Here is a tiny trained network, its code and every weight. The questions are about switching its units off for an input and a target symbol, where a switched-off unit gives its printed mean instead of its output.

import numpy as np


def w(rows, s, z=0):
    codes = np.array(rows[::2]) - 128.0
    scale = np.full(codes.shape[1], s)
    scale[-1] = z or s
    return codes * scale


def f(y):
    return y / 2 * (1 + np.tanh(0.7978845608 * (y + 0.044715 * y**3)))


def softmax(a):
    e = np.exp(a - a.max(-1, keepdims=True))
    return e / e.sum(-1, keepdims=True)


def log_softmax(a):
    a = a - a.max(-1, keepdims=True)
    return a - np.log(np.exp(a).sum(-1, keepdims=True))


def net(x, mask):
    ids = ['ΔΞΣΨγημτφ'.index(c) for c in x.split()]
    T = len(ids)
    res = E[ids] + P[:T]
    r = res
    for j in range(2):
        rows = slice(3 * j, 3 * j + 3)
        q, k, v = (r @ M[0][rows].T for M in (Q, K, V))
        z = softmax(np.where(np.tri(T) > 0, q @ k.T / 3**0.5, -1e9)) @ v
        o = O[0][rows]
        res = res + np.where(mask[j], z, o[:, -1]) @ o[:, :-1]
    y = f(res @ A[0][:, :-1].T + A[0][:, -1])
    res = res + np.where(mask[2:6], y, B[0][:, -1]) @ B[0][:, :-1]
    return log_softmax(res[-1] @ U[:, :-1].T + U[:, -1])


Q, K, V, O, A, B = {}, {}, {}, {}, {}, {}
E = w([
[174,157,48,188,185,112,156],'Δ',
[126,162,76,56,160,144,1],'Ξ',
[205,141,187,83,121,125,171],'Σ',
[208,165,193,109,102,127,140],'Ψ',
[78,118,109,103,46,149,183],'γ',
[122,69,137,124,141,103,155],'η',
[151,75,99,85,156,147,135],'μ',
[213,142,177,84,125,132,201],'τ',
[109,91,127,132,121,100,98],'φ',
],0.022)
P = w([
[17,167,81,161,121,167,92],'0',
[33,154,146,106,157,28,114],'1',
[121,123,84,62,71,27,114],'2',
[232,141,129,169,77,203,49],'3',
[158,143,232,213,122,162,250],'4',
[80,109,233,114,138,60,202],'5',
],0.011)
Q[0] = w([
[135,118,211,34,88,106,126],'head 1',
[114,102,89,80,175,89,46],'head 1',
[231,155,162,157,112,137,92],'head 1',
[161,93,133,248,158,188,125],'head 2',
[116,112,29,139,181,70,76],'head 2',
[93,129,167,133,228,88,188],'head 2',
],0.014)
K[0] = w([
[177,62,245,38,9,199,56],'head 1',
[77,150,171,198,241,214,64],'head 1',
[148,193,214,117,225,17,107],'head 1',
[115,176,63,96,212,1,146],'head 2',
[55,205,94,211,246,193,123],'head 2',
[236,78,15,213,36,127,66],'head 2',
],0.0088)
V[0] = w([
[90,37,174,159,161,139,102],'head 1',
[93,192,168,191,106,86,20],'head 1',
[51,94,28,140,157,118,11],'head 1',
[146,203,19,97,112,168,19],'head 2',
[151,152,82,121,204,151,224],'head 2',
[151,2,101,4,145,234,106],'head 2',
],0.0072)
O[0] = w([
[148,80,119,214,154,123,154,66],'head 1',
[122,168,137,139,105,19,121,73],'head 1',
[113,122,179,170,87,107,116,145],'head 1',
[162,165,163,131,86,100,64,255],'head 2',
[166,119,174,104,148,251,78,192],'head 2',
[170,141,86,170,66,168,75,168],'head 2',
],0.013,0.0049)
A[0] = w([
[229,141,121,92,123,91,175,152],'neuron 1',
[233,213,172,125,142,86,110,3],'neuron 2',
[88,254,122,92,115,164,49,198],'neuron 3',
[2,154,80,98,210,142,90,175],'neuron 4',
],0.0077,0.0032)
B[0] = w([
[170,119,170,197,168,71,103,223],'neuron 1',
[2,84,179,43,131,230,189,222],'neuron 2',
[129,162,84,206,222,121,230,254],'neuron 3',
[204,163,44,119,55,170,108,171],'neuron 4',
],0.0086,0.0072)
U = w([
[183,250,110,139,166,86,152,253],'Δ',
[106,132,192,102,174,139,113,140],'Ξ',
[101,123,94,98,135,125,134,122],'Σ',
[72,131,101,84,75,164,174,97],'Ψ',
[150,122,148,177,149,73,157,95],'γ',
[155,150,151,159,116,146,87,153],'η',
[60,34,107,154,165,130,168,75],'μ',
[113,120,131,111,121,118,145,142],'τ',
[114,159,167,114,86,131,155,49],'φ',
],0.011,0.0041)

Each question gives the input, a string of symbols that net reads in full, and the target symbol t.
The units are the heads (3 rows each of Q, K, V and O) and the neurons (one row each of A and B). Each row of codes is followed by its name. A weight is (code - 128) times the scale printed after its matrix; where a second scale follows, it is the last column's (O, A, B and U).
mask holds one flag per unit, heads first, then neurons. A switched-off unit (its flag False) gives its mean, the last column of its rows in O or B, instead of its output. The means were averaged over made-up inputs and are rounded, as every weight is.
A unit's drop is (log p(t) with every unit on - log p(t) with that unit switched off) / (log p(t) with every unit on - log p(t) with every unit switched off).
The circuit of an input: a set's keep is (log p(t) with only the set's units on - log p(t) with every unit switched off) / (log p(t) with every unit on - log p(t) with every unit switched off). Starting from all 6 units, units are removed one at a time, each time the one whose removal leaves the highest keep (on an exact tie, the one counted first), for as long as the keep stays at least 0.8.
circuit, biggest first: the units of the circuit, biggest drop first
unit that matters most: the unit with the biggest drop
top k neurons: the k neurons with the biggest drops, biggest first
heads that matter: for each layer, one digit per head in row order, 1 if its drop is at least 0.15 and else 0, layers parted by /
input η Δ Ψ Ψ, target Ξ: circuit, biggest first => neuron 2
input μ Ψ η φ Σ η, target γ: heads that matter => 11
input Δ Δ φ γ η, target γ: circuit, biggest first => head 2; neuron 2
input Δ μ μ τ φ μ, target Ψ: circuit, biggest first => head 1; neuron 4
input μ Σ τ φ φ, target Ψ: circuit, biggest first => head 1; head 2; neuron 4
input μ Δ η, target η: circuit, biggest first => head 2; head 1
input μ Σ Σ Ξ, target Δ: heads that matter => 01
input Δ μ μ τ μ η, target Ψ: circuit, biggest first => head 1; neuron 4
input Σ φ μ Δ φ, target η: top 2 neurons => neuron 2; neuron 3
input Ψ φ μ μ, target γ: circuit, biggest first => head 2; head 1
input μ μ Δ μ Δ, target Ξ: circuit, biggest first => head 2; neuron 2
input μ Δ Δ Ξ, target Δ: heads that matter => 00
input γ η μ γ η, target η: heads that matter => 01
input φ Σ φ φ φ, target γ: heads that matter => 11
input μ μ μ Σ μ μ, target Σ: heads that matter => 11
input Ξ Ξ μ φ, target φ: circuit, biggest first => neuron 2; head 1; head 2
input μ μ Δ Δ φ, target Ξ: top neuron => neuron 4
input μ Σ μ Δ Ξ μ, target Ξ: top 2 neurons => neuron 4; neuron 3
input φ τ Δ τ, target Ξ: top 2 neurons => neuron 3; neuron 4
input φ Ψ Δ μ Ψ, target Ξ: top 2 neurons => neuron 2; neuron 3
input Ψ Δ η, target Δ: top 2 neurons => neuron 2; neuron 4
input φ μ μ, target γ: unit that matters most => head 1
input μ Ψ Ψ μ μ, target Δ: top 2 neurons => neuron 2; neuron 1
